Below are the code and all the weights of a small trained network. Each question names an input and a target symbol and asks about switching units off, where a switched-off unit gives its printed mean instead of its output.

import numpy as np


def w(rows, s, z=0):
    codes = np.array(rows[::2]) - 128.0
    scale = np.full(codes.shape[1], s)
    scale[-1] = z or s
    return codes * scale


def f(y):
    return y / 2 * (1 + np.tanh(0.7978845608 * (y + 0.044715 * y**3)))


def softmax(a):
    e = np.exp(a - a.max(-1, keepdims=True))
    return e / e.sum(-1, keepdims=True)


def log_softmax(a):
    a = a - a.max(-1, keepdims=True)
    return a - np.log(np.exp(a).sum(-1, keepdims=True))


def net(x, mask):
    ids = ['ΓΘΞαβζσ'.index(c) for c in x.split()]
    T = len(ids)
    res = E[ids] + P[:T]
    u = 0
    for l in range(2):
        r = res
        for j in range(2):
            rows = slice(2 * j, 2 * j + 2)
            q, k, v = (r @ M[l][rows].T for M in (Q, K, V))
            z = softmax(np.where(np.tri(T) > 0, q @ k.T / 2**0.5, -1e9)) @ v
            o = O[l][rows]
            res = res + np.where(mask[u + j], z, o[:, -1]) @ o[:, :-1]
        u += 2
        y = f(res @ A[l][:, :-1].T + A[l][:, -1])
        res = res + np.where(mask[u : u + 8], y, B[l][:, -1]) @ B[l][:, :-1]
        u += 8
    return log_softmax(res[-1] @ U[:, :-1].T + U[:, -1])


Q, K, V, O, A, B = {}, {}, {}, {}, {}, {}
E = w([
[107,165,141,124],'Γ',
[161,204,44,210],'Θ',
[63,216,174,171],'Ξ',
[175,2,103,78],'α',
[141,58,138,67],'β',
[70,103,164,236],'ζ',
[75,134,185,96],'σ',
],0.0095)
P = w([
[75,245,16,23],'0',
[225,212,254,89],'1',
[32,134,77,123],'2',
[203,158,215,120],'3',
[24,128,82,132],'4',
[187,132,199,134],'5',
[14,119,85,133],'6',
[175,114,192,147],'7',
[38,95,69,137],'8',
[165,97,196,165],'9',
[35,95,75,141],'10',
[155,81,206,187],'11',
[18,91,86,149],'12',
[137,70,235,203],'13',
],0.0065)
Q[0] = w([
[112,175,122,145],'L0H0',
[138,145,153,69],'L0H0',
[30,143,211,85],'L0H1',
[181,5,214,43],'L0H1',
],0.015)
K[0] = w([
[126,167,155,168],'L0H0',
[105,129,71,102],'L0H0',
[37,136,225,97],'L0H1',
[112,2,165,4],'L0H1',
],0.015)
V[0] = w([
[254,175,154,97],'L0H0',
[57,152,86,147],'L0H0',
[147,122,181,167],'L0H1',
[153,24,160,164],'L0H1',
],0.013)
O[0] = w([
[75,141,251,52,5],'L0H0',
[152,168,82,162,215],'L0H0',
[162,115,99,149,151],'L0H1',
[163,177,90,148,47],'L0H1',
],0.013,0.0029)
A[0] = w([
[61,101,80,111,94],'L0N0',
[112,115,85,71,30],'L0N1',
[190,249,74,134,129],'L0N2',
[160,145,81,172,152],'L0N3',
[159,31,106,121,219],'L0N4',
[131,223,149,65,57],'L0N5',
[130,163,88,125,255],'L0N6',
[94,159,23,133,143],'L0N7',
],0.014,0.0031)
B[0] = w([
[76,193,78,84,193],'L0N0',
[161,192,59,103,123],'L0N1',
[176,158,254,133,205],'L0N2',
[114,56,77,43,244],'L0N3',
[69,169,145,163,208],'L0N4',
[166,40,178,79,129],'L0N5',
[31,48,157,146,196],'L0N6',
[105,187,162,150,253],'L0N7',
],0.013,0.0062)
Q[1] = w([
[222,86,33,2],'L1H0',
[129,96,185,83],'L1H0',
[243,132,221,182],'L1H1',
[8,235,128,20],'L1H1',
],0.011)
K[1] = w([
[210,111,137,228],'L1H0',
[148,124,109,103],'L1H0',
[126,98,123,203],'L1H1',
[56,250,170,52],'L1H1',
],0.018)
V[1] = w([
[100,162,175,98],'L1H0',
[80,151,131,85],'L1H0',
[169,53,94,24],'L1H1',
[179,251,30,118],'L1H1',
],0.019)
O[1] = w([
[124,96,146,109,219],'L1H0',
[144,97,164,88,253],'L1H0',
[169,192,133,7,80],'L1H1',
[211,93,54,173,86],'L1H1',
],0.016,0.032)
A[1] = w([
[230,170,231,197,44],'L1N0',
[211,170,137,128,61],'L1N1',
[51,148,162,111,3],'L1N2',
[111,132,188,199,82],'L1N3',
[115,119,129,209,68],'L1N4',
[216,191,255,198,65],'L1N5',
[145,171,142,67,134],'L1N6',
[93,90,167,138,99],'L1N7',
],0.0096,0.0033)
B[1] = w([
[133,169,28,125,133],'L1N0',
[46,157,43,98,136],'L1N1',
[164,87,2,152,242],'L1N2',
[207,154,225,113,211],'L1N3',
[218,164,95,166,169],'L1N4',
[241,156,126,66,153],'L1N5',
[133,128,195,197,162],'L1N6',
[44,200,110,111,254],'L1N7',
],0.014,0.036)
U = w([
[203,112,185,156,76],'Γ',
[220,231,148,37,135],'Θ',
[210,154,52,87,26],'Ξ',
[70,55,144,93,141],'α',
[147,209,89,149,68],'β',
[155,76,254,85,255],'ζ',
[200,22,131,130,113],'σ',
],0.0055,0.0039)

Each question gives the input, a string of symbols that net reads in full, and the target symbol t.
The units are the heads (2 rows each of Q, K, V and O) and the neurons (one row each of A and B). Each row of codes is followed by its name. A weight is (code - 128) times the scale printed after its matrix; where a second scale follows, it is the last column's (O, A, B and U).
mask holds one flag per unit, layer by layer, with each layer's heads first. A switched-off unit (its flag False) gives its mean, the last column of its rows in O or B, instead of its output. The means were averaged over made-up inputs and are rounded, as every weight is.
A unit's drop is (log p(t) with every unit on - log p(t) with that unit switched off) / (log p(t) with every unit on - log p(t) with every unit switched off).
k most important neurons: the k neurons with the biggest drops, biggest first
k most important neurons of layer l: the k neurons of layer l with the biggest drops, biggest first
which heads matter: for each layer, one digit per head in row order, 1 if its drop is at least 0.15 and else 0, layers parted by /
input ζ ζ Γ σ α ζ α, target β: most important neuron of layer 0 -> [L0N3]
input α ζ σ α ζ ζ Γ ζ Γ, target Ξ: 3 most important neurons of layer 1 -> [L1N3 L1N1 L1N7]
input Ξ ζ Ξ, target Γ: which heads matter -> 11 / 01
input ζ Ξ ζ β α ζ Γ σ σ ζ Ξ, target β: which heads matter -> 10 / 01
input σ α σ β ζ Γ Ξ ζ Γ σ, target α: 2 most important neurons -> [L0N7 L0N0]
input ζ Γ Γ σ ζ σ ζ ζ, target α: 3 most important neurons -> [L1N3 L0N2 L0N3]
input Γ Γ Ξ Ξ ζ σ α, target ζ: 2 most important neurons of layer 0 -> [L0N5 L0N1]
input ζ α σ β ζ σ ζ ζ σ Θ ζ σ α α, target α: which heads matter -> 11 / 01
input Ξ Θ Ξ Γ Ξ Θ Γ Θ ζ Γ, target α: which heads matter -> 01 / 01
input ζ Γ σ σ Ξ σ Ξ ζ σ ζ α σ Ξ β, target Θ: 2 most important neurons of layer 0 -> [L0N2 L0N0]
input ζ Γ ζ ζ Θ α, target Θ: 2 most important neurons of layer 1 -> [L1N5 L1N0]
input Θ Ξ β, target α: 4 most important neurons -> [L0N5 L0N3 L1N3 L1N4]
input β Ξ Θ ζ α σ ζ ζ ζ σ σ, target Θ: 2 most important neurons -> [L0N5 L1N2]
input σ σ β ζ Γ, target σ: which heads matter -> 11 / 01
input Ξ Γ Γ Γ β Γ Γ β σ, target Γ: 4 most important neurons -> [L0N7 L0N3 L1N4 L1N2]
input σ Γ σ ζ α Ξ Γ ζ Γ Γ Θ Ξ ζ, target σ: 3 most important neurons of layer 0 -> [L0N0 L0N1 L0N3]
input ζ β ζ α Ξ ζ σ β ζ ζ σ Θ, target Θ: 2 most important neurons of layer 1 -> [L1N5 L1N0]
input Θ Ξ α ζ Θ Ξ Γ, target α: 3 most important neurons of layer 0 -> [L0N5 L0N3 L0N7]
input ζ Ξ σ, target β: 4 most important neurons -> [L0N3 L0N2 L0N6 L1N7]
input Θ α σ ζ Ξ ζ Θ ζ β ζ σ σ α, target α: 2 most important neurons -> [L0N5 L0N4]
input Ξ σ Θ σ β ζ β ζ Γ σ Γ, target Γ: 2 most important neurons of layer 0 -> [L0N3 L0N7]
input β Γ σ β ζ ζ ζ Γ Θ α Γ, target Θ: which heads matter -> 11 / 01
